Below are the code and all the weights of a small trained network. Each question names an input and a class and asks about switching units off, where a switched-off unit gives its printed mean instead of its output.

import numpy as np


def w(rows, s, z=0):
    codes = np.array(rows[::2]) - 128.0
    scale = np.full(codes.shape[1], s)
    scale[-1] = z or s
    return codes * scale


def norm(h):
    return h / np.sqrt((h * h).mean(-1, keepdims=True) + 1e-5)


def f(y):
    return np.maximum(y, 0)


def log_softmax(a):
    a = a - a.max(-1, keepdims=True)
    return a - np.log(np.exp(a).sum(-1, keepdims=True))


def net(x, mask):
    res = np.array(x, float).reshape(1, 4) / 4 @ E
    u = 0
    for l in range(3):
        y = f(norm(res) @ A[l][:, :-1].T + A[l][:, -1])
        res = res + np.where(mask[u : u + 6], y, B[l][:, -1]) @ B[l][:, :-1]
        u += 6
    return log_softmax(norm(res)[-1] @ U[:, :-1].T + U[:, -1])


A, B = {}, {}
E = w([
[149,122,105,76,174],'x0',
[156,197,92,133,132],'x1',
[130,102,2,118,108],'x2',
[148,93,105,202,231],'x3',
],0.0094)
A[0] = w([
[81,254,58,123,74,167],'0.n0',
[79,77,28,158,128,110],'0.n1',
[220,84,49,99,143,2],'0.n2',
[100,60,54,147,191,106],'0.n3',
[119,194,92,203,154,67],'0.n4',
[78,165,177,70,45,63],'0.n5',
],0.0085,0.0042)
B[0] = w([
[237,195,66,81,249,255],'0.n0',
[140,234,97,133,137,215],'0.n1',
[18,132,189,214,121,176],'0.n2',
[150,242,104,176,85,218],'0.n3',
[4,106,255,14,153,175],'0.n4',
[207,76,170,160,20,231],'0.n5',
],0.0063,0.0051)
A[1] = w([
[168,86,161,97,59,3],'1.n0',
[152,120,203,196,94,149],'1.n1',
[103,138,183,2,156,124],'1.n2',
[156,186,163,251,121,95],'1.n3',
[78,55,98,239,155,239],'1.n4',
[164,150,71,91,105,41],'1.n5',
],0.0089,0.0022)
B[1] = w([
[2,120,92,150,91,198],'1.n0',
[123,120,196,83,147,245],'1.n1',
[112,81,113,150,140,205],'1.n2',
[76,94,127,146,175,253],'1.n3',
[176,152,119,129,160,218],'1.n4',
[52,99,184,125,178,195],'1.n5',
],0.0094,0.005)
A[2] = w([
[92,201,182,144,73,24],'2.n0',
[245,205,217,157,138,226],'2.n1',
[152,140,31,101,189,101],'2.n2',
[145,222,53,189,51,249],'2.n3',
[170,209,1,190,240,69],'2.n4',
[51,104,46,189,142,225],'2.n5',
],0.0082,0.0017)
B[2] = w([
[112,57,90,78,76,158],'2.n0',
[113,77,40,145,130,188],'2.n1',
[160,204,122,111,87,190],'2.n2',
[202,112,72,250,225,177],'2.n3',
[140,136,147,105,93,254],'2.n4',
[203,78,80,148,155,177],'2.n5',
],0.014,0.0092)
U = w([
[76,97,219,159,253,184],'0',
[213,184,67,159,169,226],'1',
[117,195,191,136,108,9],'2',
[111,62,56,127,105,94],'3',
[129,229,121,43,141,73],'4',
[86,95,231,88,70,197],'5',
[96,175,177,134,136,2],'6',
],0.019,0.0071)

Each question gives the input, the list of numbers given to net, and the class t.
The units are the neurons (one row each of A and B). Each row of codes is followed by its name. A weight is (code - 128) times the scale printed after its matrix; where a second scale follows, it is the last column's (A, B and U).
mask holds one flag per neuron, layer by layer. A switched-off neuron (its flag False) gives its mean, the last column of its row in B, instead of its output. The means were averaged over made-up inputs and are rounded, as every weight is.
A unit's drop is (log p(t) with every unit on - log p(t) with that unit switched off) / (log p(t) with every unit on - log p(t) with every unit switched off).
The circuit of an input: a set's keep is (log p(t) with only the set's units on - log p(t) with every unit switched off) / (log p(t) with every unit on - log p(t) with every unit switched off). Starting from the 12 units with the biggest drops (on a tie, the unit counted first), units are removed one at a time, each time the one whose removal leaves the highest keep (on an exact tie, the one counted first), for as long as the keep stays at least 0.8.
circuit, biggest first: the units of the circuit, biggest drop first
k most important neurons: the k neurons with the biggest drops, biggest first
k most important neurons of layer l: the k neurons of layer l with the biggest drops, biggest first
input [1,7,-4,-8], class 3: circuit, biggest first -> [2.n1, 2.n0]
input [-5,4,-6,-4], class 5: 4 most important neurons of layer 1 -> [1.n1, 1.n0, 1.n4, 1.n3]
input [-5,-1,6,-7], class 1: circuit, biggest first -> [2.n3]
input [-8,6,-8,-4], class 5: 2 most important neurons of layer 1 -> [1.n1, 1.n3]
input [2,5,-8,-1], class 0: 4 most important neurons -> [2.n4, 1.n3, 1.n1, 0.n3]
input [6,-1,-2,-1], class 0: 3 most important neurons of layer 0 -> [0.n0, 0.n5, 0.n1]
input [5,-1,6,-7], class 4: 4 most important neurons -> [1.n5, 0.n0, 0.n3, 2.n3]
input [-3,-2,0,-4], class 5: 2 most important neurons of layer 1 -> [1.n1, 1.n0]
input [4,-6,1,-5], class 5: 2 most important neurons -> [0.n5, 2.n3]
input [1,-2,0,-6], class 5: 2 most important neurons -> [0.n5, 2.n1]
input [0,7,-5,-4], class 3: 2 most important neurons -> [2.n1, 0.n5]
input [0,-8,0,-1], class 5: 3 most important neurons of layer 1 -> [1.n3, 1.n1, 1.n5]
input [2,3,1,-8], class 1: 3 most important neurons of layer 0 -> [0.n0, 0.n5, 0.n4]
input [-5,3,-2,-7], class 3: most important neuron -> [0.n0]
input [1,8,-6,-7], class 3: 3 most important neurons -> [2.n1, 2.n0, 0.n5]
input [0,-6,7,-5], class 1: 3 most important neurons -> [1.n1, 0.n1, 0.n4]
input [1,5,-2,-8], class 1: 3 most important neurons of layer 0 -> [0.n0, 0.n4, 0.n2]
input [-6,-2,0,-3], class 5: 2 most important neurons of layer 1 -> [1.n1, 1.n0]
input [-2,3,-6,-2], class 5: 2 most important neurons -> [2.n3, 1.n1]
input [-4,3,-4,-4], class 3: 2 most important neurons -> [2.n1, 0.n0]
input [7,3,-5,-5], class 3: most important neuron of layer 1 -> [1.n3]
